Here is a tiny trained network, its code and every weight. The questions are about switching its units off for an input and a target symbol, where a switched-off unit gives its printed mean instead of its output.

import numpy as np


def w(rows, s, z=0):
    codes = np.array(rows[::2]) - 128.0
    scale = np.full(codes.shape[1], s)
    scale[-1] = z or s
    return codes * scale


def f(y):
    return np.maximum(y, 0)


def softmax(a):
    e = np.exp(a - a.max(-1, keepdims=True))
    return e / e.sum(-1, keepdims=True)


def log_softmax(a):
    a = a - a.max(-1, keepdims=True)
    return a - np.log(np.exp(a).sum(-1, keepdims=True))


def net(x, mask):
    ids = ['αβεζηθλξστφψω'.index(c) for c in x.split()]
    T = len(ids)
    res = E[ids] + P[:T]
    u = 0
    for l in range(3):
        q, k, v = (res @ M[l].T for M in (Q, K, V))
        z = softmax(np.where(np.tri(T) > 0, q @ k.T / 3**0.5, -1e9)) @ v
        res = res + np.where(mask[u], z, O[l][:, -1]) @ O[l][:, :-1]
        u += 1
        y = f(res @ A[l][:, :-1].T + A[l][:, -1])
        res = res + np.where(mask[u : u + 4], y, B[l][:, -1]) @ B[l][:, :-1]
        u += 4
    return log_softmax(res[-1] @ U[:, :-1].T + U[:, -1])


Q, K, V, O, A, B = {}, {}, {}, {}, {}, {}
E = w([
[136,167,85,109,69,165,210,109],'α',
[165,237,145,57,104,132,135,162],'β',
[174,94,212,165,105,61,54,64],'ε',
[149,168,176,191,191,153,127,141],'ζ',
[187,141,189,88,78,97,148,97],'η',
[59,71,103,90,101,138,146,144],'θ',
[99,118,201,178,89,200,142,125],'λ',
[18,195,89,215,138,95,128,116],'ξ',
[145,76,119,251,190,107,145,115],'σ',
[85,134,90,155,113,180,203,197],'τ',
[120,112,57,72,174,158,64,143],'φ',
[87,104,142,68,120,97,180,62],'ψ',
[111,90,227,97,225,63,117,138],'ω',
],0.016)
P = w([
[103,115,130,92,180,221,146,73],'0',
[100,102,137,107,157,193,139,94],'1',
[114,107,129,114,138,142,134,107],'2',
[124,107,131,113,125,99,125,122],'3',
[132,108,142,113,112,59,114,156],'4',
[133,100,145,118,104,21,116,164],'5',
[140,101,140,124,89,2,114,169],'6',
],0.007)
Q[0] = w([
[103,141,165,176,55,143,226,167],'L0H1',
[84,82,212,139,46,119,254,62],'L0H1',
[98,95,83,105,80,116,194,166],'L0H1',
],0.0092)
K[0] = w([
[139,152,130,202,50,90,135,208],'L0H1',
[108,53,166,185,2,15,198,142],'L0H1',
[91,128,62,59,67,119,119,209],'L0H1',
],0.0086)
V[0] = w([
[126,86,167,148,79,75,86,142],'L0H1',
[167,148,138,193,116,69,116,185],'L0H1',
[151,156,64,75,254,120,55,69],'L0H1',
],0.0042)
O[0] = w([
[110,167,174,74,113,148,61,160,90],'L0H1',
[116,80,94,100,122,203,89,143,10],'L0H1',
[157,157,122,146,100,2,75,174,36],'L0H1',
],0.0065,0.0011)
A[0] = w([
[145,139,137,22,128,180,104,175,58],'L0N1',
[84,209,158,166,125,170,203,149,119],'L0N2',
[1,106,106,48,164,185,106,94,254],'L0N3',
[139,124,166,116,91,105,122,15,158],'L0N4',
],0.0069,0.0022)
B[0] = w([
[22,166,4,141,151,128,57,10,153],'L0N1',
[147,237,97,132,165,255,96,241,247],'L0N2',
[55,117,19,3,223,192,100,82,255],'L0N3',
[157,98,172,68,79,119,117,50,196],'L0N4',
],0.0056,0.0043)
Q[1] = w([
[115,84,183,210,133,188,141,104],'L1H1',
[127,173,88,25,16,146,228,139],'L1H1',
[79,201,98,190,160,135,151,244],'L1H1',
],0.011)
K[1] = w([
[117,73,205,168,137,190,154,93],'L1H1',
[102,200,61,25,2,154,224,112],'L1H1',
[61,242,86,210,181,177,91,177],'L1H1',
],0.0096)
V[1] = w([
[134,100,164,76,198,172,118,84],'L1H1',
[69,109,115,139,103,3,180,186],'L1H1',
[124,172,111,57,58,50,184,166],'L1H1',
],0.0053)
O[1] = w([
[183,93,199,122,131,82,97,98,244],'L1H1',
[71,171,114,99,197,165,190,147,3],'L1H1',
[163,123,110,144,154,254,145,10,32],'L1H1',
],0.0064,0.0038)
A[1] = w([
[168,97,24,125,239,203,76,219,34],'L1N1',
[155,193,179,193,111,73,108,169,158],'L1N2',
[153,122,204,254,157,166,139,186,249],'L1N3',
[195,30,138,226,49,73,59,135,45],'L1N4',
],0.0074,0.0021)
B[1] = w([
[165,84,109,177,2,61,147,133,228],'L1N1',
[209,49,86,107,108,179,122,74,204],'L1N2',
[85,107,162,186,153,186,112,77,254],'L1N3',
[98,184,48,118,160,19,173,169,206],'L1N4',
],0.0091,0.0056)
Q[2] = w([
[173,254,175,33,103,179,210,164],'L2H1',
[114,207,160,154,143,200,122,172],'L2H1',
[204,148,166,60,185,188,87,7],'L2H1',
],0.0075)
K[2] = w([
[139,96,195,12,29,165,70,67],'L2H1',
[37,155,162,95,90,194,70,100],'L2H1',
[238,151,197,130,138,155,1,68],'L2H1',
],0.0084)
V[2] = w([
[71,213,99,89,114,134,10,109],'L2H1',
[72,216,71,219,213,143,167,90],'L2H1',
[93,161,112,179,170,81,130,3],'L2H1',
],0.0029)
O[2] = w([
[15,211,22,105,94,100,83,186,78],'L2H1',
[102,117,124,252,165,141,118,83,172],'L2H1',
[200,106,91,228,199,103,73,64,250],'L2H1',
],0.004,0.0016)
A[2] = w([
[193,144,199,47,112,130,97,51,67],'L2N1',
[142,254,147,119,113,106,120,132,3],'L2N2',
[99,202,101,129,90,225,132,100,150],'L2N3',
[161,151,100,135,141,70,137,205,79],'L2N4',
],0.0085,0.0035)
B[2] = w([
[52,199,131,144,79,151,224,165,255],'L2N1',
[143,175,74,133,179,177,62,93,154],'L2N2',
[180,82,131,97,218,112,126,224,251],'L2N3',
[106,120,254,133,150,134,118,179,183],'L2N4',
],0.0083,0.0044)
U = w([
[221,43,109,95,143,153,245,202,34],'α',
[218,131,94,76,203,155,168,143,137],'β',
[140,122,217,80,202,57,145,149,98],'ε',
[208,105,117,204,158,146,148,27,150],'ζ',
[102,157,123,135,97,144,184,58,141],'η',
[129,42,53,59,105,119,66,62,181],'θ',
[135,111,228,166,89,204,40,105,253],'λ',
[80,215,71,161,176,146,97,159,144],'ξ',
[57,141,78,213,191,106,179,151,65],'σ',
[153,127,147,179,31,152,211,169,77],'τ',
[194,102,119,91,80,41,78,122,142],'φ',
[56,56,68,72,147,172,149,32,111],'ψ',
[92,70,255,88,197,151,118,193,158],'ω',
],0.0075,0.0055)

Each question gives the input, a string of symbols that net reads in full, and the target symbol t.
The units are the heads (3 rows each of Q, K, V and O) and the neurons (one row each of A and B). Each row of codes is followed by its name. A weight is (code - 128) times the scale printed after its matrix; where a second scale follows, it is the last column's (O, A, B and U).
mask holds one flag per unit, layer by layer, with each layer's heads first. A switched-off unit (its flag False) gives its mean, the last column of its rows in O or B, instead of its output. The means were averaged over made-up inputs and are rounded, as every weight is.
A unit's drop is (log p(t) with every unit on - log p(t) with that unit switched off) / (log p(t) with every unit on - log p(t) with every unit switched off).
The circuit of an input: a set's keep is (log p(t) with only the set's units on - log p(t) with every unit switched off) / (log p(t) with every unit on - log p(t) with every unit switched off). Starting from the 12 units with the biggest drops (on a tie, the unit counted first), units are removed one at a time, each time the one whose removal leaves the highest keep (on an exact tie, the one counted first), for as long as the keep stays at least 0.8.
circuit, biggest first: the units of the circuit, biggest drop first
most important unit: the unit with the biggest drop
top k neurons: the k neurons with the biggest drops, biggest first
top k neurons in layer l: the k neurons of layer l with the biggest drops, biggest first
drop of u: that unit's drop, to one decimal
input ζ τ θ λ η ε α, target β: circuit, biggest first -> (L1H1; L2N3)
input σ ε η ψ θ ψ β, target ξ: top 3 neurons -> (L2N2; L0N1; L1N2)
input τ λ β, target ξ: top 2 neurons -> (L0N1; L2N2)
input λ θ λ ψ ζ, target λ: most important unit -> L1N3
input ω λ λ φ, target φ: circuit, biggest first -> (L1N1; L0H1)
input η θ ζ ε θ ξ ψ, target ψ: circuit, biggest first -> (L1H1; L0N2)
input λ σ λ η ψ ζ β, target β: circuit, biggest first -> (L2N3; L1H1)
input ξ λ τ θ η α, target α: top 3 neurons -> (L2N3; L1N4; L1N3)
input θ θ λ, target ω: circuit, biggest first -> (L2N3; L1N1; L0H1)
input η ξ ζ ζ φ ω ζ, target ζ: circuit, biggest first -> (L1N2; L1N3; L0N3)
input ζ ζ ψ, target η: circuit, biggest first -> (L2N1; L0N4; L1H1; L2N3)
input φ ε φ ζ λ ε, target ε: top 3 neurons -> (L1N4; L2N4; L1N1)
input φ λ β λ η, target τ: top 2 neurons -> (L2N1; L1N3)
input α α λ σ φ, target φ: circuit, biggest first -> (L1N1)
input λ ε λ τ λ ψ ζ, target λ: top 2 neurons -> (L1N3; L0N4)
input σ ξ η σ λ θ ζ, target ζ: top 3 neurons in layer 1 -> (L1N2; L1N3; L1N4)
input η φ λ ε φ ψ, target η: top 3 neurons -> (L2N1; L0N4; L2N3)
input ω φ ω β τ θ, target ψ: top 2 neurons -> (L0N2; L0N3)
input λ α ζ η, target η: drop of L2N1 -> 0.5
input ξ η α, target β: top neuron in layer 0 -> (L0N2)
input ζ φ ξ β α η ψ, target ψ: drop of L1H1 -> 0.3
input ε β λ, target ω: drop of L2H1 -> 0.2
